Here is a tiny trained network, its code and every weight. The questions are about switching its units off for an input and a target symbol, where a switched-off unit gives its printed mean instead of its output.

import numpy as np


def w(rows, s, z=0):
    codes = np.array(rows[::2]) - 128.0
    scale = np.full(codes.shape[1], s)
    scale[-1] = z or s
    return codes * scale


def norm(h):
    return h / np.sqrt((h * h).mean(-1, keepdims=True) + 1e-5)


def softmax(a):
    e = np.exp(a - a.max(-1, keepdims=True))
    return e / e.sum(-1, keepdims=True)


def log_softmax(a):
    a = a - a.max(-1, keepdims=True)
    return a - np.log(np.exp(a).sum(-1, keepdims=True))


def net(x, mask):
    ids = ['Δαβεηθμπτφψω'.index(c) for c in x.split()]
    T = len(ids)
    res = E[ids] + P[:T]
    u = 0
    for l in range(3):
        r = norm(res)
        for j in range(3):
            rows = slice(4 * j, 4 * j + 4)
            q, k, v = (r @ M[l][rows].T for M in (Q, K, V))
            z = softmax(np.where(np.tri(T) > 0, q @ k.T / 4**0.5, -1e9)) @ v
            o = O[l][rows]
            res = res + np.where(mask[u + j], z, o[:, -1]) @ o[:, :-1]
        u += 3
    return log_softmax(norm(res)[-1] @ U[:, :-1].T + U[:, -1])


Q, K, V, O = {}, {}, {}, {}
E = w([
[138,253,86,68,176],'Δ',
[16,33,144,90,192],'α',
[129,171,168,142,99],'β',
[86,67,134,230,119],'ε',
[156,178,68,156,51],'η',
[51,162,74,177,137],'θ',
[181,123,223,105,215],'μ',
[124,136,142,238,198],'π',
[171,122,151,14,117],'τ',
[112,55,139,79,67],'φ',
[190,48,194,168,135],'ψ',
[88,173,60,21,65],'ω',
],0.0054)
P = w([
[251,230,114,168,64],'0',
[81,81,143,103,145],'1',
[84,102,137,106,134],'2',
[89,95,141,126,140],'3',
[91,120,136,88,134],'4',
[89,115,143,117,137],'5',
[87,111,144,121,135],'6',
[98,91,153,127,146],'7',
[97,106,143,113,132],'8',
[101,110,139,100,127],'9',
[103,106,137,114,132],'10',
],0.0029)
Q[0] = w([
[181,185,93,152,71],'0.h0',
[136,129,125,138,120],'0.h0',
[163,154,112,146,96],'0.h0',
[125,88,114,113,155],'0.h0',
[146,147,142,139,214],'0.h1',
[226,20,104,183,167],'0.h1',
[172,157,189,101,117],'0.h1',
[70,251,134,165,59],'0.h1',
[182,138,232,128,119],'0.h2',
[141,99,106,191,48],'0.h2',
[201,111,14,84,146],'0.h2',
[107,57,84,67,93],'0.h2',
],0.027)
K[0] = w([
[167,50,35,119,200],'0.h0',
[125,130,120,124,139],'0.h0',
[128,78,68,109,177],'0.h0',
[69,133,175,125,107],'0.h0',
[152,157,118,147,239],'0.h1',
[194,13,17,181,176],'0.h1',
[201,183,135,57,118],'0.h1',
[91,231,173,181,44],'0.h1',
[189,137,253,122,86],'0.h2',
[175,86,58,215,65],'0.h2',
[222,157,30,54,161],'0.h2',
[119,20,64,48,100],'0.h2',
],0.02)
V[0] = w([
[201,110,61,141,139],'0.h0',
[94,187,209,134,99],'0.h0',
[146,167,162,144,76],'0.h0',
[202,63,8,128,199],'0.h0',
[63,210,88,122,143],'0.h1',
[51,98,214,228,96],'0.h1',
[71,109,192,115,98],'0.h1',
[128,127,36,108,51],'0.h1',
[205,124,197,137,64],'0.h2',
[33,16,170,161,148],'0.h2',
[102,120,40,47,84],'0.h2',
[125,138,143,41,193],'0.h2',
],0.013)
O[0] = w([
[68,93,49,168,119,89],'0.h0',
[177,189,151,130,123,214],'0.h0',
[148,181,114,171,102,199],'0.h0',
[42,43,51,135,141,1],'0.h0',
[189,84,78,159,133,146],'0.h1',
[224,209,229,148,109,219],'0.h1',
[182,162,157,93,79,201],'0.h1',
[98,89,105,183,52,83],'0.h1',
[82,194,100,161,70,91],'0.h2',
[28,11,125,102,154,181],'0.h2',
[180,129,211,90,71,149],'0.h2',
[147,156,135,56,187,151],'0.h2',
],0.012,0.009)
Q[1] = w([
[159,135,158,231,214],'1.h0',
[209,175,74,83,184],'1.h0',
[87,21,57,96,150],'1.h0',
[84,191,136,84,194],'1.h0',
[168,249,158,166,86],'1.h1',
[203,118,117,213,164],'1.h1',
[108,46,145,119,59],'1.h1',
[62,79,183,176,168],'1.h1',
[56,179,138,141,192],'1.h2',
[154,50,159,29,176],'1.h2',
[152,112,140,152,81],'1.h2',
[154,167,85,99,106],'1.h2',
],0.02)
K[1] = w([
[128,78,124,241,210],'1.h0',
[165,183,22,108,165],'1.h0',
[152,5,161,51,193],'1.h0',
[48,156,102,101,178],'1.h0',
[98,248,49,185,89],'1.h1',
[192,116,96,236,164],'1.h1',
[134,91,175,112,69],'1.h1',
[75,82,198,168,169],'1.h1',
[23,125,83,140,169],'1.h2',
[148,91,213,30,154],'1.h2',
[166,136,174,141,85],'1.h2',
[137,216,129,141,134],'1.h2',
],0.017)
V[1] = w([
[193,121,90,91,154],'1.h0',
[248,53,88,173,210],'1.h0',
[74,113,183,224,192],'1.h0',
[103,173,98,77,209],'1.h0',
[127,139,101,11,31],'1.h1',
[27,146,191,140,117],'1.h1',
[173,52,195,205,24],'1.h1',
[112,136,140,164,185],'1.h1',
[175,126,185,69,134],'1.h2',
[159,110,140,154,80],'1.h2',
[100,137,99,127,144],'1.h2',
[93,124,153,127,96],'1.h2',
],0.013)
O[1] = w([
[187,106,69,85,173,130],'1.h0',
[234,60,47,168,237,126],'1.h0',
[74,146,181,249,207,101],'1.h0',
[89,161,88,52,237,73],'1.h0',
[97,102,71,3,42,113],'1.h1',
[7,161,169,152,116,82],'1.h1',
[167,2,250,167,70,176],'1.h1',
[126,168,141,181,166,119],'1.h1',
[154,242,164,174,125,253],'1.h2',
[136,151,120,80,180,167],'1.h2',
[127,68,114,132,107,70],'1.h2',
[158,133,87,130,159,125],'1.h2',
],0.0096,0.0052)
Q[2] = w([
[191,169,215,118,137],'2.h0',
[77,158,154,136,108],'2.h0',
[125,129,180,46,136],'2.h0',
[51,6,101,132,177],'2.h0',
[76,173,130,83,136],'2.h1',
[53,88,104,145,125],'2.h1',
[148,128,130,133,153],'2.h1',
[138,169,179,149,59],'2.h1',
[127,110,147,93,90],'2.h2',
[116,152,72,98,132],'2.h2',
[190,197,105,92,102],'2.h2',
[132,62,110,105,134],'2.h2',
],0.022)
K[2] = w([
[194,163,212,142,106],'2.h0',
[68,173,159,149,121],'2.h0',
[150,145,112,137,47],'2.h0',
[63,6,75,211,96],'2.h0',
[122,206,160,132,120],'2.h1',
[69,70,193,100,173],'2.h1',
[145,133,103,131,145],'2.h1',
[55,161,79,209,84],'2.h1',
[141,111,123,119,70],'2.h2',
[78,89,96,59,162],'2.h2',
[139,142,17,136,111],'2.h2',
[172,56,160,87,136],'2.h2',
],0.018)
V[2] = w([
[125,130,160,94,155],'2.h0',
[29,1,37,123,151],'2.h0',
[102,89,138,93,177],'2.h0',
[148,163,36,240,9],'2.h0',
[92,98,120,116,142],'2.h1',
[169,145,179,100,155],'2.h1',
[172,152,161,120,144],'2.h1',
[143,122,193,77,168],'2.h1',
[153,135,195,46,156],'2.h2',
[117,107,143,104,150],'2.h2',
[153,117,199,34,177],'2.h2',
[69,38,110,107,189],'2.h2',
],0.014)
O[2] = w([
[116,131,91,154,106,135],'2.h0',
[219,249,188,152,74,5],'2.h0',
[143,166,91,169,87,99],'2.h0',
[149,99,246,35,210,133],'2.h0',
[162,160,143,102,136,109],'2.h1',
[99,70,150,124,153,131],'2.h1',
[99,74,135,134,147,139],'2.h1',
[127,100,177,99,164,114],'2.h1',
[89,63,157,79,177,121],'2.h2',
[139,133,159,114,140,114],'2.h2',
[113,82,189,77,186,112],'2.h2',
[193,175,215,96,135,81],'2.h2',
],0.013,0.019)
U = w([
[235,132,44,94,178,186],'Δ',
[110,70,207,62,205,152],'α',
[54,54,52,157,137,254],'β',
[108,106,236,234,125,133],'ε',
[173,126,84,206,28,169],'η',
[249,39,170,197,154,21],'θ',
[84,208,88,86,229,76],'μ',
[159,172,115,245,221,95],'π',
[98,186,77,15,75,85],'τ',
[72,121,208,82,30,97],'φ',
[35,223,158,153,120,134],'ψ',
[206,53,134,42,52,71],'ω',
],0.014,0.0035)

Each question gives the input, a string of symbols that net reads in full, and the target symbol t.
The units are the heads (4 rows each of Q, K, V and O). Each row of codes is followed by its name. A weight is (code - 128) times the scale printed after its matrix; where a second scale follows, it is the last column's (O and U).
mask holds one flag per head, layer by layer. A switched-off head (its flag False) gives its mean, the last column of its rows in O, instead of its output. The means were averaged over made-up inputs and are rounded, as every weight is.
A unit's drop is (log p(t) with every unit on - log p(t) with that unit switched off) / (log p(t) with every unit on - log p(t) with every unit switched off).
The circuit of an input: a set's keep is (log p(t) with only the set's units on - log p(t) with every unit switched off) / (log p(t) with every unit on - log p(t) with every unit switched off). Starting from all 9 units, units are removed one at a time, each time the one whose removal leaves the highest keep (on an exact tie, the one counted first), for as long as the keep stays at least 0.8.
units of the circuit, in order: the units of the circuit, biggest drop first
most important unit: the unit with the biggest drop
heads that matter: for each layer, one digit per head in row order, 1 if its drop is at least 0.15 and else 0, layers parted by /
drop of u: that unit's drop, to one decimal
input φ ω α μ α ε ε π, target π: heads that matter -> 011 / 000 / 000
input π Δ β Δ τ θ π ψ α π, target π: heads that matter -> 110 / 000 / 000
input ω θ ε ψ ε π θ α ε ψ, target ψ: most important unit -> 0.h1
input θ θ ψ τ Δ, target Δ: units of the circuit, in order -> [0.h1; 0.h2]
input Δ Δ φ Δ π β θ φ θ, target Δ: units of the circuit, in order -> [0.h1; 1.h1]
input φ β η Δ Δ ε θ ε, target φ: units of the circuit, in order -> [0.h1; 1.h0]
input ω ω ω η β ω, target ω: heads that matter -> 011 / 010 / 000
input β η Δ θ, target β: units of the circuit, in order -> [0.h0; 2.h2]
input θ α Δ η ψ η θ β Δ, target θ: units of the circuit, in order -> [0.h1; 1.h1]
input Δ Δ φ ψ Δ ω θ η ω β τ, target Δ: units of the circuit, in order -> [0.h1; 0.h0; 0.h2; 1.h0]
input Δ π θ β θ ψ, target Δ: heads that matter -> 111 / 100 / 000
input ε π θ ε β, target ε: units of the circuit, in order -> [1.h1; 0.h2]
input τ ω τ η τ Δ ω τ ε ε ε, target ε: heads that matter -> 101 / 000 / 000
input β ω π π ε ψ, target β: most important unit -> 0.h2
input ε η ψ, target ψ: heads that matter -> 001 / 000 / 000
input η α π ε Δ, target Δ: heads that matter -> 011 / 000 / 000
input θ β τ α α μ η μ, target θ: units of the circuit, in order -> [1.h1; 0.h1; 1.h0]
input β α ω φ ψ α π, target β: heads that matter -> 011 / 000 / 000
input φ θ η μ ω β ψ, target φ: units of the circuit, in order -> [0.h1; 1.h1; 0.h2]
input Δ π φ τ α π θ β, target Δ: heads that matter -> 011 / 110 / 000
input τ ε ψ α β, target τ: units of the circuit, in order -> [0.h2; 0.h1; 1.h0]
input β ω Δ η Δ φ, target β: units of the circuit, in order -> [2.h0]
input ε ε β Δ α ψ Δ Δ η, target ε: heads that matter -> 011 / 110 / 000
input Δ ε φ τ θ Δ η π Δ α β, target Δ: heads that matter -> 011 / 100 / 000
input φ φ ψ θ τ μ α Δ θ, target θ: heads that matter -> 010 / 000 / 000
input ω Δ α β, target ω: heads that matter -> 011 / 110 / 000
input α ψ φ μ ψ μ η θ μ, target μ: units of the circuit, in order -> [0.h2]
input μ ε τ τ α θ π η φ τ β, target μ: heads that matter -> 011 / 010 / 000
input μ α Δ τ ψ α φ, target φ: heads that matter -> 010 / 000 / 000
input τ α Δ Δ α ω α ω Δ β η, target τ: drop of 1.h0 -> 0.1
